Here is a tiny trained network, its code and every weight. The questions are about switching its units off for an input and a class, where a switched-off unit gives its printed mean instead of its output.

import numpy as np


def w(rows, s, z=0):
    codes = np.array(rows[::2]) - 128.0
    scale = np.full(codes.shape[1], s)
    scale[-1] = z or s
    return codes * scale


def f(y):
    return np.maximum(y, 0)


def log_softmax(a):
    a = a - a.max(-1, keepdims=True)
    return a - np.log(np.exp(a).sum(-1, keepdims=True))


def net(x, mask):
    res = np.array(x, float).reshape(1, 8) / 4 @ E
    y = f(res @ A[0][:, :-1].T + A[0][:, -1])
    res = res + np.where(mask, y, B[0][:, -1]) @ B[0][:, :-1]
    return log_softmax(res[-1] @ U[:, :-1].T + U[:, -1])


A, B = {}, {}
E = w([
[188,118,115,154,247,137,17],'x0',
[230,250,154,153,116,120,177],'x1',
[80,137,224,109,250,145,210],'x2',
[142,105,145,145,118,155,131],'x3',
[122,138,121,121,132,118,125],'x4',
[125,131,131,130,127,134,125],'x5',
[105,139,253,223,89,10,84],'x6',
[95,172,138,131,120,163,104],'x7',
],0.011)
A[0] = w([
[65,70,75,130,142,175,120,46],'N1',
[156,206,106,182,144,117,157,103],'N2',
[78,90,149,128,122,97,83,82],'N3',
[142,114,128,176,50,80,79,145],'N4',
[88,112,108,129,73,156,194,143],'N5',
[185,111,118,153,210,154,61,162],'N6',
[124,158,68,97,149,182,144,4],'N7',
[171,117,60,60,174,213,170,51],'N8',
[83,141,172,104,31,117,193,197],'N9',
[107,115,203,86,247,175,209,81],'N10',
[157,146,132,151,204,148,30,168],'N11',
[211,192,160,112,106,122,157,101],'N12',
[90,127,204,162,173,92,152,136],'N13',
[114,143,110,96,130,99,103,152],'N14',
[46,84,151,123,111,90,96,127],'N15',
[125,132,130,209,168,84,91,122],'N16',
[113,89,92,82,138,157,131,116],'N17',
[166,112,80,140,58,136,40,105],'N18',
[165,117,80,127,74,154,98,124],'N19',
],0.013,0.0027)
B[0] = w([
[126,63,120,199,170,157,143,203],'N1',
[144,80,92,182,160,205,120,192],'N2',
[163,111,120,200,170,201,94,189],'N3',
[84,245,159,133,141,75,139,222],'N4',
[126,63,111,57,171,106,159,207],'N5',
[113,52,120,54,116,165,184,233],'N6',
[142,138,217,158,128,104,88,191],'N7',
[149,224,247,165,80,112,188,242],'N8',
[186,78,168,35,142,165,229,238],'N9',
[30,156,20,144,89,72,123,254],'N10',
[173,98,132,32,139,122,161,240],'N11',
[124,25,78,195,255,168,52,209],'N12',
[98,207,141,147,57,80,152,215],'N13',
[158,123,102,141,76,168,131,149],'N14',
[145,100,141,169,190,203,85,205],'N15',
[194,132,217,103,96,110,151,206],'N16',
[201,133,180,154,143,139,75,191],'N17',
[49,135,87,102,103,102,98,225],'N18',
[55,176,65,164,85,98,124,197],'N19',
],0.009,0.017)
U = w([
[146,84,87,2,126,156,159,130],'0',
[142,166,160,194,97,133,132,254],'1',
[38,153,12,151,83,114,130,64],'2',
[147,76,58,245,211,194,113,56],'3',
],0.014,0.0036)

Each question gives the input, the list of numbers given to net, and the class t.
The units are the neurons (one row each of A and B). Each row of codes is followed by its name. A weight is (code - 128) times the scale printed after its matrix; where a second scale follows, it is the last column's (A, B and U).
mask holds one flag per neuron, in row order. A switched-off neuron (its flag False) gives its mean, the last column of its row in B, instead of its output. The means were averaged over made-up inputs and are rounded, as every weight is.
A unit's drop is (log p(t) with every unit on - log p(t) with that unit switched off) / (log p(t) with every unit on - log p(t) with every unit switched off).
unit that matters most: the unit with the biggest drop
top k neurons: the k neurons with the biggest drops, biggest first
drop when u is switched off: that unit's drop, to one decimal
input [2,3,6,-3,-6,8,-6,6], class 1: unit that matters most	N8
input [1,-5,-4,2,7,0,2,-7], class 3: top 4 neurons	N10, N15, N3, N13
input [-8,-4,-7,-5,-1,-5,3,-4], class 0: top 2 neurons	N9, N10
input [-5,-4,-7,-1,-8,-5,-5,-8], class 2: top 2 neurons	N19, N18
input [0,2,-6,-1,-2,1,-5,-5], class 2: top 3 neurons	N19, N18, N16
input [1,-5,6,3,8,0,1,8], class 2: top 3 neurons	N10, N13, N12
input [7,4,-1,4,3,2,-5,-1], class 0: top 2 neurons	N6, N11
input [8,-8,4,-6,-6,-7,6,-8], class 0: top 2 neurons	N11, N6
input [-1,-8,-7,-5,-8,-6,-7,-8], class 3: top 4 neurons	N1, N17, N10, N13
input [-4,-6,8,-5,3,-1,5,-7], class 2: top 2 neurons	N10, N13
input [-6,-1,7,-5,-5,-1,-1,-2], class 2: top 4 neurons	N10, N11, N6, N13
input [8,6,1,5,8,0,-2,-7], class 0: top 2 neurons	N6, N11
input [-3,-2,0,-2,-1,-5,-7,7], class 1: drop when N8 is switched off	0.1
input [1,6,-2,5,6,-3,-7,-1], class 1: drop when N8 is switched off	1.8
input [-5,4,0,2,-1,-4,2,3], class 0: unit that matters most	N9
input [-5,-6,3,7,-3,5,-6,-1], class 1: drop when N1 is switched off	0.1
